Below are the code and all the weights of a small trained network. Each question names an input and a class and asks about switching units off, where a switched-off unit gives its printed mean instead of its output.

import numpy as np


def w(rows, s, z=0):
    codes = np.array(rows[::2]) - 128.0
    scale = np.full(codes.shape[1], s)
    scale[-1] = z or s
    return codes * scale


def norm(h):
    return h / np.sqrt((h * h).mean(-1, keepdims=True) + 1e-5)


def f(y):
    return np.maximum(y, 0)


def log_softmax(a):
    a = a - a.max(-1, keepdims=True)
    return a - np.log(np.exp(a).sum(-1, keepdims=True))


def net(x, mask):
    res = np.array(x, float).reshape(1, 3) / 4 @ E
    u = 0
    for l in range(4):
        y = f(norm(res) @ A[l][:, :-1].T + A[l][:, -1])
        res = res + np.where(mask[u : u + 3], y, B[l][:, -1]) @ B[l][:, :-1]
        u += 3
    return log_softmax(norm(res)[-1] @ U[:, :-1].T + U[:, -1])


A, B = {}, {}
E = w([
[109,82,91,141,112,142,152,118,43,221,36],'x0',
[230,144,175,24,118,132,80,112,66,186,142],'x1',
[145,41,38,129,161,254,188,133,180,146,137],'x2',
],0.0027)
A[0] = w([
[95,139,121,172,112,114,126,158,239,25,113,44],'0.n1',
[146,94,146,146,113,126,126,136,118,108,125,3],'0.n2',
[158,252,201,125,117,63,77,141,112,36,190,231],'0.n3',
],0.0021,0.00034)
B[0] = w([
[152,5,172,153,156,135,184,94,169,175,206,229],'0.n1',
[132,89,107,114,123,133,126,130,156,124,120,128],'0.n2',
[42,129,231,118,96,9,60,100,194,114,134,251],'0.n3',
],0.0028)
A[1] = w([
[123,138,99,161,125,112,150,135,19,172,3,10],'1.n1',
[86,98,35,202,144,182,185,154,156,85,106,4],'1.n2',
[82,158,146,136,94,89,98,126,80,108,50,120],'1.n3',
],0.0043,0.0022)
B[1] = w([
[96,3,134,93,24,168,99,185,94,150,131,219],'1.n1',
[143,223,155,164,177,111,216,131,186,253,39,254],'1.n2',
[174,135,82,112,124,152,59,140,77,163,85,201],'1.n3',
],0.0054,0.0039)
A[2] = w([
[183,92,57,103,164,255,175,127,114,144,140,92],'2.n1',
[172,136,173,50,107,105,66,102,105,120,123,154],'2.n2',
[68,142,126,175,125,91,145,161,172,27,179,8],'2.n3',
],0.0041,0.0016)
B[2] = w([
[156,171,128,183,214,79,5,162,56,72,98,244],'2.n1',
[128,182,66,174,131,155,202,199,162,169,124,253],'2.n2',
[121,7,199,136,140,168,135,4,127,39,109,188],'2.n3',
],0.0039,0.0035)
A[3] = w([
[205,152,102,99,126,167,147,185,78,223,111,155],'3.n1',
[127,2,109,79,61,175,105,102,43,148,103,10],'3.n2',
[174,136,178,93,120,146,194,179,214,137,203,201],'3.n3',
],0.003,0.0013)
B[3] = w([
[93,67,127,108,124,152,166,57,179,2,204,255],'3.n1',
[61,50,129,161,52,163,82,243,94,106,124,205],'3.n2',
[63,90,62,103,76,147,194,64,7,150,92,201],'3.n3',
],0.0034,0.0036)
U = w([
[207,129,81,121,227,189,47,139,103,72,153,64],'0',
[107,15,99,126,33,181,83,207,66,172,86,250],'1',
[71,74,211,158,114,89,127,35,183,42,164,114],'2',
[116,130,106,204,196,170,254,128,196,213,53,161],'3',
[155,164,82,44,86,168,215,115,118,134,195,16],'4',
[131,237,170,110,74,39,56,161,115,152,122,121],'5',
],0.0081,0.0012)

Each question gives the input, the list of numbers given to net, and the class t.
The units are the neurons (one row each of A and B). Each row of codes is followed by its name. A weight is (code - 128) times the scale printed after its matrix; where a second scale follows, it is the last column's (A, B and U).
mask holds one flag per neuron, layer by layer. A switched-off neuron (its flag False) gives its mean, the last column of its row in B, instead of its output. The means were averaged over made-up inputs and are rounded, as every weight is.
A unit's drop is (log p(t) with every unit on - log p(t) with that unit switched off) / (log p(t) with every unit on - log p(t) with every unit switched off).
The circuit of an input: a set's keep is (log p(t) with only the set's units on - log p(t) with every unit switched off) / (log p(t) with every unit on - log p(t) with every unit switched off). Starting from all 12 units, units are removed one at a time, each time the one whose removal leaves the highest keep (on an exact tie, the one counted first), for as long as the keep stays at least 0.8.
units of the circuit, in order: the units of the circuit, biggest drop first
k most important neurons: the k neurons with the biggest drops, biggest first
k most important neurons of layer l: the k neurons of layer l with the biggest drops, biggest first
drop of u: that unit's drop, to one decimal
input [2,8,-4], class 4: 2 most important neurons	(2.n2; 2.n1)
input [4,-7,-5], class 1: units of the circuit, in order	(1.n1; 1.n3)
input [-8,3,4], class 2: units of the circuit, in order	(1.n3; 0.n3)
input [0,8,6], class 0: 2 most important neurons	(2.n1; 1.n1)
input [5,8,8], class 0: 2 most important neurons of layer 2	(2.n1; 2.n3)
input [-1,0,0], class 2: 2 most important neurons	(1.n2; 1.n1)
input [-7,8,2], class 4: most important neuron of layer 2	(2.n2)
input [3,5,6], class 0: units of the circuit, in order	(2.n1; 1.n1)
input [3,3,-6], class 1: 2 most important neurons	(1.n2; 1.n3)
input [-1,8,-3], class 4: units of the circuit, in order	(2.n2; 3.n1)
input [-3,1,1], class 2: 4 most important neurons	(1.n3; 1.n2; 1.n1; 2.n3)
input [-6,2,7], class 0: 2 most important neurons of layer 2	(2.n1; 2.n2)
input [-4,3,2], class 4: 2 most important neurons of layer 3	(3.n2; 3.n3)
input [0,6,0], class 4: 2 most important neurons of layer 1	(1.n2; 1.n1)
input [5,5,8], class 0: most important neuron of layer 2	(2.n1)
input [-2,6,-2], class 4: 4 most important neurons	(2.n2; 2.n1; 1.n2; 3.n1)
input [-4,4,2], class 4: 2 most important neurons	(1.n2; 1.n1)
input [6,-7,-6], class 1: drop of 1.n1	0.1
input [7,-8,-6], class 1: drop of 1.n1	0.3
input [-2,4,8], class 0: drop of 2.n1	0.6
input [5,-7,-5], class 1: most important neuron	(1.n1)
